Below is a small trained network, with its code and all its weights. Each question gives an input and a class and asks what happens when units are switched off, that is, made to give their printed mean instead of their output.

import numpy as np


def w(rows, s, z=0):
    codes = np.array(rows[::2]) - 128.0
    scale = np.full(codes.shape[1], s)
    scale[-1] = z or s
    return codes * scale


def f(y):
    return np.maximum(y, 0)


def log_softmax(a):
    a = a - a.max(-1, keepdims=True)
    return a - np.log(np.exp(a).sum(-1, keepdims=True))


def net(x, mask):
    res = np.array(x, float).reshape(1, 6) / 4 @ E
    y = f(res @ A[0][:, :-1].T + A[0][:, -1])
    res = res + np.where(mask, y, B[0][:, -1]) @ B[0][:, :-1]
    return log_softmax(res[-1] @ U[:, :-1].T + U[:, -1])


A, B = {}, {}
E = w([
[2,57,159,233,81,226,103,108],'x0',
[156,12,112,204,150,33,156,206],'x1',
[118,133,132,130,120,120,130,129],'x2',
[161,189,28,196,45,200,191,226],'x3',
[97,140,135,131,109,109,140,125],'x4',
[159,182,227,209,214,140,204,89],'x5',
],0.0072)
A[0] = w([
[165,174,81,135,93,197,129,171,118],'n0',
[160,147,186,188,166,137,179,106,86],'n1',
[144,23,147,165,114,65,170,149,62],'n2',
[74,58,196,83,190,72,122,70,95],'n3',
[122,184,163,53,110,237,89,75,112],'n4',
[156,125,173,179,196,143,193,125,30],'n5',
[134,157,169,190,181,134,178,116,87],'n6',
[67,42,137,177,117,212,166,77,137],'n7',
[112,91,78,76,71,102,32,127,56],'n8',
[138,21,142,192,143,51,157,165,89],'n9',
[190,188,93,73,166,53,136,155,129],'n10',
[135,173,130,80,121,180,85,76,38],'n11',
[115,94,128,138,180,101,102,189,160],'n12',
[56,117,160,177,111,206,65,121,132],'n13',
[120,102,214,104,168,94,69,85,58],'n14',
[208,199,119,56,174,69,138,141,177],'n15',
[171,153,80,181,84,160,200,163,98],'n16',
[124,137,162,158,155,131,218,63,17],'n17',
[153,195,198,185,178,144,180,118,2],'n18',
[166,155,208,169,148,142,201,136,90],'n19',
[177,183,91,60,150,59,154,146,130],'n20',
[98,114,103,77,75,117,93,154,98],'n21',
[129,63,124,156,168,73,164,191,55],'n22',
[215,210,127,77,103,3,178,110,142],'n23',
[161,57,121,157,134,45,148,172,53],'n24',
[100,146,149,82,127,121,105,58,40],'n25',
[130,110,69,76,102,138,50,149,16],'n26',
[102,67,198,187,99,182,136,110,174],'n27',
[143,75,183,93,153,89,81,70,119],'n28',
[114,159,91,169,82,146,208,178,158],'n29',
[133,173,69,159,111,163,159,170,80],'n30',
[94,67,121,200,149,177,137,108,128],'n31',
[140,125,173,131,131,87,50,94,91],'n32',
[81,182,140,58,134,162,128,118,19],'n33',
[115,248,197,163,135,140,146,88,45],'n34',
[140,83,76,77,78,118,79,146,43],'n35',
[131,192,65,169,152,183,181,229,95],'n36',
[147,167,147,140,119,133,163,63,29],'n37',
[107,67,192,84,166,105,50,122,117],'n38',
[52,93,93,163,72,145,52,103,158],'n39',
],0.0075,0.00075)
B[0] = w([
[90,96,165,107,146,172,198,144,211],'n0',
[168,70,67,67,100,39,95,118,207],'n1',
[200,173,157,148,75,180,161,45,214],'n2',
[50,129,185,109,202,175,161,202,235],'n3',
[218,193,137,154,30,167,160,45,244],'n4',
[135,70,99,55,108,76,123,92,204],'n5',
[132,44,38,81,109,64,101,107,204],'n6',
[130,178,138,196,179,104,55,156,239],'n7',
[122,43,109,68,111,86,125,111,213],'n8',
[254,177,164,147,30,179,185,45,235],'n9',
[127,171,126,161,161,128,67,192,233],'n10',
[187,162,135,138,66,138,180,74,200],'n11',
[163,150,144,140,101,151,159,95,175],'n12',
[170,161,90,203,166,114,63,178,232],'n13',
[77,92,154,146,173,161,170,149,218],'n14',
[134,159,121,193,164,121,81,141,246],'n15',
[94,107,178,117,205,171,178,173,227],'n16',
[123,62,98,124,121,70,132,105,192],'n17',
[125,80,70,65,113,85,125,99,218],'n18',
[111,82,80,55,142,71,102,135,208],'n19',
[126,154,95,199,160,108,84,161,228],'n20',
[135,66,74,57,130,88,112,94,188],'n21',
[189,165,133,145,51,168,166,81,207],'n22',
[145,185,110,210,165,80,55,197,254],'n23',
[176,187,138,126,54,154,153,79,214],'n24',
[129,139,183,123,140,185,190,118,191],'n25',
[124,76,109,92,100,76,108,110,197],'n26',
[155,154,103,187,159,91,53,173,223],'n27',
[74,141,175,108,166,165,194,183,213],'n28',
[74,87,160,118,160,151,161,160,223],'n29',
[83,109,163,129,142,147,215,196,207],'n30',
[157,169,110,186,131,99,53,158,212],'n31',
[87,106,175,113,188,165,166,127,182],'n32',
[179,162,139,132,80,153,160,66,191],'n33',
[169,101,104,105,96,114,137,103,216],'n34',
[111,95,82,69,101,98,114,128,198],'n35',
[95,115,184,88,201,173,185,164,237],'n36',
[163,113,85,121,111,132,115,78,170],'n37',
[69,127,143,119,140,189,189,166,211],'n38',
[136,133,100,155,167,78,58,121,218],'n39',
],0.0058,0.0078)
U = w([
[120,211,103,213,171,97,2,201,252],'0',
[44,105,186,99,183,190,242,199,73],'1',
[183,214,138,138,6,171,187,56,85],'2',
[114,10,42,28,98,47,85,122,88],'3',
],0.0097,0.0004)

Each question gives the input, the list of numbers given to net, and the class t.
The units are the neurons (one row each of A and B). Each row of codes is followed by its name. A weight is (code - 128) times the scale printed after its matrix; where a second scale follows, it is the last column's (A, B and U).
mask holds one flag per neuron, in row order. A switched-off neuron (its flag False) gives its mean, the last column of its row in B, instead of its output. The means were averaged over made-up inputs and are rounded, as every weight is.
A unit's drop is (log p(t) with every unit on - log p(t) with that unit switched off) / (log p(t) with every unit on - log p(t) with every unit switched off).
The circuit of an input: a set's keep is (log p(t) with only the set's units on - log p(t) with every unit switched off) / (log p(t) with every unit on - log p(t) with every unit switched off). Starting from the 12 units with the biggest drops (on a tie, the unit counted first), units are removed one at a time, each time the one whose removal leaves the highest keep (on an exact tie, the one counted first), for as long as the keep stays at least 0.8.
circuit, biggest first: the units of the circuit, biggest drop first
most important unit: the unit with the biggest drop
top k neurons: the k neurons with the biggest drops, biggest first
drop when u is switched off: that unit's drop, to one decimal
input [-5,-6,-7,-5,-3,-6], class 2: top 2 neurons => (n4; n11)
input [3,-7,-8,-6,-7,-5], class 2: circuit, biggest first => (n4)
input [4,5,-7,2,-6,-1], class 2: top 3 neurons => (n9; n23; n2)
input [1,7,-1,-1,6,-6], class 2: circuit, biggest first => (n9; n2)
input [-8,8,6,3,-7,-7], class 0: top 3 neurons => (n23; n10; n20)
input [5,7,8,-7,1,8], class 3: top 2 neurons => (n1; n6)
input [-7,-3,-4,-3,-1,7], class 0: top 4 neurons => (n23; n15; n10; n20)
input [1,8,2,-7,0,-2], class 2: top 2 neurons => (n9; n2)
input [-3,7,3,5,2,8], class 3: top 4 neurons => (n19; n6; n1; n5)
input [7,7,-1,-7,4,1], class 0: top 2 neurons => (n27; n7)
input [-3,8,-3,8,-5,7], class 1: top 3 neurons => (n36; n16; n29)
input [-7,-8,-8,8,-5,-1], class 1: top 2 neurons => (n0; n36)
input [-7,-5,-3,-8,8,0], class 1: top 2 neurons => (n28; n3)
input [5,-4,6,-4,1,1], class 0: circuit, biggest first => (n13)
input [8,3,-6,3,6,-7], class 0: top 2 neurons => (n7; n13)
input [7,-5,-4,6,5,-3], class 0: top 3 neurons => (n13; n39; n7)
input [-6,-2,7,0,3,8], class 3: drop when n18 is switched off => 0.1
input [6,8,0,2,7,5], class 2: drop when n2 is switched off => 0.2
input [-6,0,1,8,-4,7], class 1: drop when n16 is switched off => 0.4
input [4,-6,7,-7,1,-6], class 1: most important unit => n3
